Below are the code and all the weights of a small trained network. Each question names an input and a class and asks about switching units off, where a switched-off unit gives its printed mean instead of its output.

import numpy as np


def w(rows, s, z=0):
    codes = np.array(rows[::2]) - 128.0
    scale = np.full(codes.shape[1], s)
    scale[-1] = z or s
    return codes * scale


def f(y):
    return np.maximum(y, 0)


def log_softmax(a):
    a = a - a.max(-1, keepdims=True)
    return a - np.log(np.exp(a).sum(-1, keepdims=True))


def net(x, mask):
    res = np.array(x, float).reshape(1, 5) / 4 @ E
    y = f(res @ A[0][:, :-1].T + A[0][:, -1])
    res = res + np.where(mask, y, B[0][:, -1]) @ B[0][:, :-1]
    return log_softmax(res[-1] @ U[:, :-1].T + U[:, -1])


A, B = {}, {}
E = w([
[60,169,115,90,90,111,191],'x0',
[129,56,128,147,87,233,189],'x1',
[206,115,132,2,229,136,164],'x2',
[105,19,189,171,206,52,197],'x3',
[61,99,20,174,139,128,195],'x4',
],0.0074)
A[0] = w([
[69,74,127,170,109,165,190,225],'neuron 1',
[121,120,163,149,215,20,140,175],'neuron 2',
[212,149,177,59,123,173,87,157],'neuron 3',
[215,93,148,76,157,173,108,230],'neuron 4',
[100,125,108,193,28,148,133,177],'neuron 5',
[128,109,156,146,196,1,135,173],'neuron 6',
[177,197,120,129,120,142,41,212],'neuron 7',
[196,158,160,75,85,136,84,162],'neuron 8',
[96,138,109,105,189,70,200,253],'neuron 9',
[180,84,78,110,200,190,160,192],'neuron 10',
[84,143,109,156,33,154,113,250],'neuron 11',
[60,116,137,218,40,143,133,188],'neuron 12',
[78,224,89,108,87,133,94,208],'neuron 13',
[164,117,153,106,159,76,125,231],'neuron 14',
[130,151,100,177,90,132,100,141],'neuron 15',
[194,151,176,61,118,173,99,152],'neuron 16',
],0.0079,0.0035)
B[0] = w([
[68,24,166,53,111,193,222,225],'neuron 1',
[127,65,153,33,188,59,21,254],'neuron 2',
[174,212,193,205,170,99,171,248],'neuron 3',
[250,142,196,184,199,154,203,252],'neuron 4',
[36,94,164,182,43,160,134,224],'neuron 5',
[103,52,181,20,225,32,2,254],'neuron 6',
[163,187,132,224,120,83,70,237],'neuron 7',
[125,232,185,215,146,65,139,225],'neuron 8',
[118,105,96,25,198,111,139,240],'neuron 9',
[215,90,108,119,168,190,155,226],'neuron 10',
[27,147,104,194,51,148,116,237],'neuron 11',
[24,68,167,154,79,156,133,240],'neuron 12',
[110,195,29,130,72,106,84,239],'neuron 13',
[146,143,177,124,199,76,93,227],'neuron 14',
[87,111,126,173,85,130,71,182],'neuron 15',
[160,225,189,194,175,97,187,233],'neuron 16',
],0.0062,0.0073)
U = w([
[204,214,212,189,166,106,167,101],'0',
[97,156,19,24,112,149,206,248],'1',
[50,42,175,155,58,177,159,15],'2',
[131,73,161,44,206,18,24,223],'3',
[255,33,114,124,180,216,162,116],'4',
[120,181,54,188,56,113,25,2],'5',
],0.0069,0.00076)

Each question gives the input, the list of numbers given to net, and the class t.
The units are the neurons (one row each of A and B). Each row of codes is followed by its name. A weight is (code - 128) times the scale printed after its matrix; where a second scale follows, it is the last column's (A, B and U).
mask holds one flag per neuron, in row order. A switched-off neuron (its flag False) gives its mean, the last column of its row in B, instead of its output. The means were averaged over made-up inputs and are rounded, as every weight is.
A unit's drop is (log p(t) with every unit on - log p(t) with that unit switched off) / (log p(t) with every unit on - log p(t) with every unit switched off).
The circuit of an input: a set's keep is (log p(t) with only the set's units on - log p(t) with every unit switched off) / (log p(t) with every unit on - log p(t) with every unit switched off). Starting from the 12 units with the biggest drops (on a tie, the unit counted first), units are removed one at a time, each time the one whose removal leaves the highest keep (on an exact tie, the one counted first), for as long as the keep stays at least 0.8.
circuit, biggest first: the units of the circuit, biggest drop first
unit that matters most: the unit with the biggest drop
top k neurons: the k neurons with the biggest drops, biggest first
drop of u: that unit's drop, to one decimal
input [-2,7,8,7,-7], class 0: circuit, biggest first : (neuron 3)
input [1,2,6,2,1], class 4: circuit, biggest first : (neuron 10; neuron 4; neuron 8)
input [6,0,-5,0,-6], class 2: circuit, biggest first : (neuron 12; neuron 5)
input [5,5,1,-6,8], class 2: circuit, biggest first : (neuron 5; neuron 1)
input [4,1,-8,-4,-1], class 2: top 2 neurons : (neuron 12; neuron 5)
input [8,5,5,3,6], class 1: top 2 neurons : (neuron 4; neuron 9)
input [-3,8,2,-7,7], class 2: top 2 neurons : (neuron 5; neuron 11)
input [-7,-2,3,-2,4], class 4: top 2 neurons : (neuron 10; neuron 8)
input [8,2,-5,-3,-1], class 2: top 3 neurons : (neuron 12; neuron 5; neuron 1)
input [-4,8,6,2,-6], class 0: drop of neuron 3 : 0.1
input [-7,-8,6,-7,-2], class 0: drop of neuron 16 : 0.0
input [8,1,-1,-7,-6], class 5: drop of neuron 11 : 0.2
input [4,2,-5,-5,4], class 2: drop of neuron 12 : 0.2
input [7,3,1,1,3], class 1: unit that matters most : neuron 9
